Below is a small trained network, with its code and all its weights. Each question gives an input and a class and asks what happens when units are switched off, that is, made to give their printed mean instead of their output.

import numpy as np


def w(rows, s, z=0):
    codes = np.array(rows[::2]) - 128.0
    scale = np.full(codes.shape[1], s)
    scale[-1] = z or s
    return codes * scale


def norm(h):
    return h / np.sqrt((h * h).mean(-1, keepdims=True) + 1e-5)


def f(y):
    return np.maximum(y, 0)


def log_softmax(a):
    a = a - a.max(-1, keepdims=True)
    return a - np.log(np.exp(a).sum(-1, keepdims=True))


def net(x, mask):
    res = np.array(x, float).reshape(1, 6) / 4 @ E
    u = 0
    for l in range(3):
        y = f(norm(res) @ A[l][:, :-1].T + A[l][:, -1])
        res = res + np.where(mask[u : u + 5], y, B[l][:, -1]) @ B[l][:, :-1]
        u += 5
    return log_softmax(norm(res)[-1] @ U[:, :-1].T + U[:, -1])


A, B = {}, {}
E = w([
[122,122,138,124,124,140,129,129],'x0',
[47,139,70,130,105,129,1,224],'x1',
[142,137,216,211,58,89,126,175],'x2',
[157,176,111,91,20,132,132,33],'x3',
[119,117,123,131,125,120,129,122],'x4',
[125,133,127,129,130,126,128,128],'x5',
],0.0088)
A[0] = w([
[63,96,123,171,217,137,49,221,127],'0.n1',
[138,143,190,254,66,102,131,160,177],'0.n2',
[111,72,166,175,249,116,198,160,183],'0.n3',
[145,145,160,216,69,110,150,167,153],'0.n4',
[69,172,78,101,56,133,58,179,3],'0.n5',
],0.0085,0.0034)
B[0] = w([
[107,125,184,225,182,149,105,59,254],'0.n1',
[85,171,184,144,107,100,120,170,245],'0.n2',
[165,179,13,17,1,164,151,243,236],'0.n3',
[30,139,193,72,151,87,173,174,213],'0.n4',
[187,148,70,56,85,153,184,224,215],'0.n5',
],0.0087,0.0086)
A[1] = w([
[226,97,61,145,82,174,138,110,38],'1.n1',
[186,106,110,178,158,141,187,25,2],'1.n2',
[90,112,92,69,89,57,36,160,63],'1.n3',
[56,104,131,225,254,161,69,149,42],'1.n4',
[102,134,213,102,91,49,131,134,73],'1.n5',
],0.0081,0.0016)
B[1] = w([
[141,180,114,121,195,172,43,108,209],'1.n1',
[21,212,144,185,74,223,10,104,166],'1.n2',
[155,142,115,126,135,163,225,170,196],'1.n3',
[153,34,114,150,163,105,115,70,238],'1.n4',
[184,65,100,172,189,181,199,96,253],'1.n5',
],0.011,0.0056)
A[2] = w([
[110,171,188,151,155,152,152,21,44],'2.n1',
[86,117,166,196,102,53,55,148,1],'2.n2',
[86,142,197,228,149,96,180,111,9],'2.n3',
[113,129,165,103,17,61,208,200,30],'2.n4',
[89,115,208,70,139,93,164,2,111],'2.n5',
],0.0099,0.0032)
B[2] = w([
[124,98,169,145,137,68,108,112,186],'2.n1',
[131,181,145,42,74,64,96,160,160],'2.n2',
[148,90,77,4,136,107,55,138,220],'2.n3',
[106,146,145,217,99,150,166,76,255],'2.n4',
[210,109,133,140,168,55,140,91,174],'2.n5',
],0.014,0.0076)
U = w([
[174,175,41,66,134,195,124,145,204],'0',
[100,164,182,193,49,138,211,163,255],'1',
[133,27,74,218,221,154,85,90,18],'2',
[90,69,176,106,137,62,47,196,46],'3',
[140,177,144,160,147,148,59,6,108],'4',
[195,88,204,148,129,25,163,53,32],'5',
],0.017,0.0028)

Each question gives the input, the list of numbers given to net, and the class t.
The units are the neurons (one row each of A and B). Each row of codes is followed by its name. A weight is (code - 128) times the scale printed after its matrix; where a second scale follows, it is the last column's (A, B and U).
mask holds one flag per neuron, layer by layer. A switched-off neuron (its flag False) gives its mean, the last column of its row in B, instead of its output. The means were averaged over made-up inputs and are rounded, as every weight is.
A unit's drop is (log p(t) with every unit on - log p(t) with that unit switched off) / (log p(t) with every unit on - log p(t) with every unit switched off).
The circuit of an input: a set's keep is (log p(t) with only the set's units on - log p(t) with every unit switched off) / (log p(t) with every unit on - log p(t) with every unit switched off). Starting from the 12 units with the biggest drops (on a tie, the unit counted first), units are removed one at a time, each time the one whose removal leaves the highest keep (on an exact tie, the one counted first), for as long as the keep stays at least 0.8.
units of the circuit, in order: the units of the circuit, biggest drop first
most important unit: the unit with the biggest drop
k most important neurons: the k neurons with the biggest drops, biggest first
k most important neurons of layer l: the k neurons of layer l with the biggest drops, biggest first
input [2,6,-4,-8,0,6], class 2: units of the circuit, in order	(0.n1)
input [-2,1,2,0,5,6], class 3: units of the circuit, in order	(0.n3 2.n3)
input [0,7,-1,-5,-6,-5], class 2: 2 most important neurons	(0.n1 1.n4)
input [-4,-4,1,-7,7,6], class 1: units of the circuit, in order	(0.n3 2.n3 2.n4)
input [-3,-5,-4,1,7,-6], class 4: 3 most important neurons	(0.n5 0.n4 1.n2)
input [-8,-1,6,3,6,2], class 5: 2 most important neurons of layer 0	(0.n3 0.n5)
input [-1,0,0,4,-4,5], class 4: 4 most important neurons	(0.n3 0.n4 0.n2 0.n5)
input [1,-3,-7,2,4,-4], class 4: 3 most important neurons	(0.n3 0.n4 1.n2)
input [5,8,-2,-4,5,-7], class 2: 3 most important neurons	(0.n1 1.n4 0.n2)
input [6,0,-1,7,-4,-1], class 4: 3 most important neurons of layer 0	(0.n3 0.n4 0.n2)
input [-4,-8,-6,2,6,-8], class 4: 3 most important neurons	(1.n2 0.n4 0.n5)
input [6,7,0,-6,4,-5], class 2: 3 most important neurons of layer 0	(0.n1 0.n2 0.n4)
input [-4,4,7,0,6,2], class 3: 3 most important neurons	(0.n3 2.n3 0.n1)
input [-6,-8,7,-3,8,-3], class 1: units of the circuit, in order	(0.n3)
input [8,-1,-1,5,7,3], class 4: 4 most important neurons	(0.n4 0.n2 0.n3 1.n2)
input [-8,-5,-5,7,2,2], class 4: units of the circuit, in order	(1.n2 0.n3)
input [-2,-8,-2,8,-1,6], class 4: 2 most important neurons	(1.n2 0.n4)
input [0,8,-3,-2,4,5], class 2: 2 most important neurons	(0.n1 0.n3)
input [5,-4,1,-2,-2,-4], class 1: 2 most important neurons	(2.n4 2.n3)
input [-5,-8,6,-1,0,0], class 1: 2 most important neurons of layer 0	(0.n3 0.n1)
input [-5,8,6,2,0,1], class 1: most important unit	0.n5
input [2,1,-5,-4,-1,0], class 2: 2 most important neurons	(0.n1 0.n5)
input [2,-4,-8,7,3,2], class 4: 2 most important neurons	(1.n2 0.n3)
input [2,3,4,0,-5,1], class 3: 2 most important neurons	(0.n3 0.n1)
input [-8,-4,-7,2,-6,5], class 4: 3 most important neurons of layer 0	(0.n3 0.n4 0.n5)
input [7,-3,0,-7,2,8], class 0: 3 most important neurons of layer 0	(0.n3 0.n4 0.n2)
input [-3,6,-4,-6,8,1], class 2: most important unit	0.n1
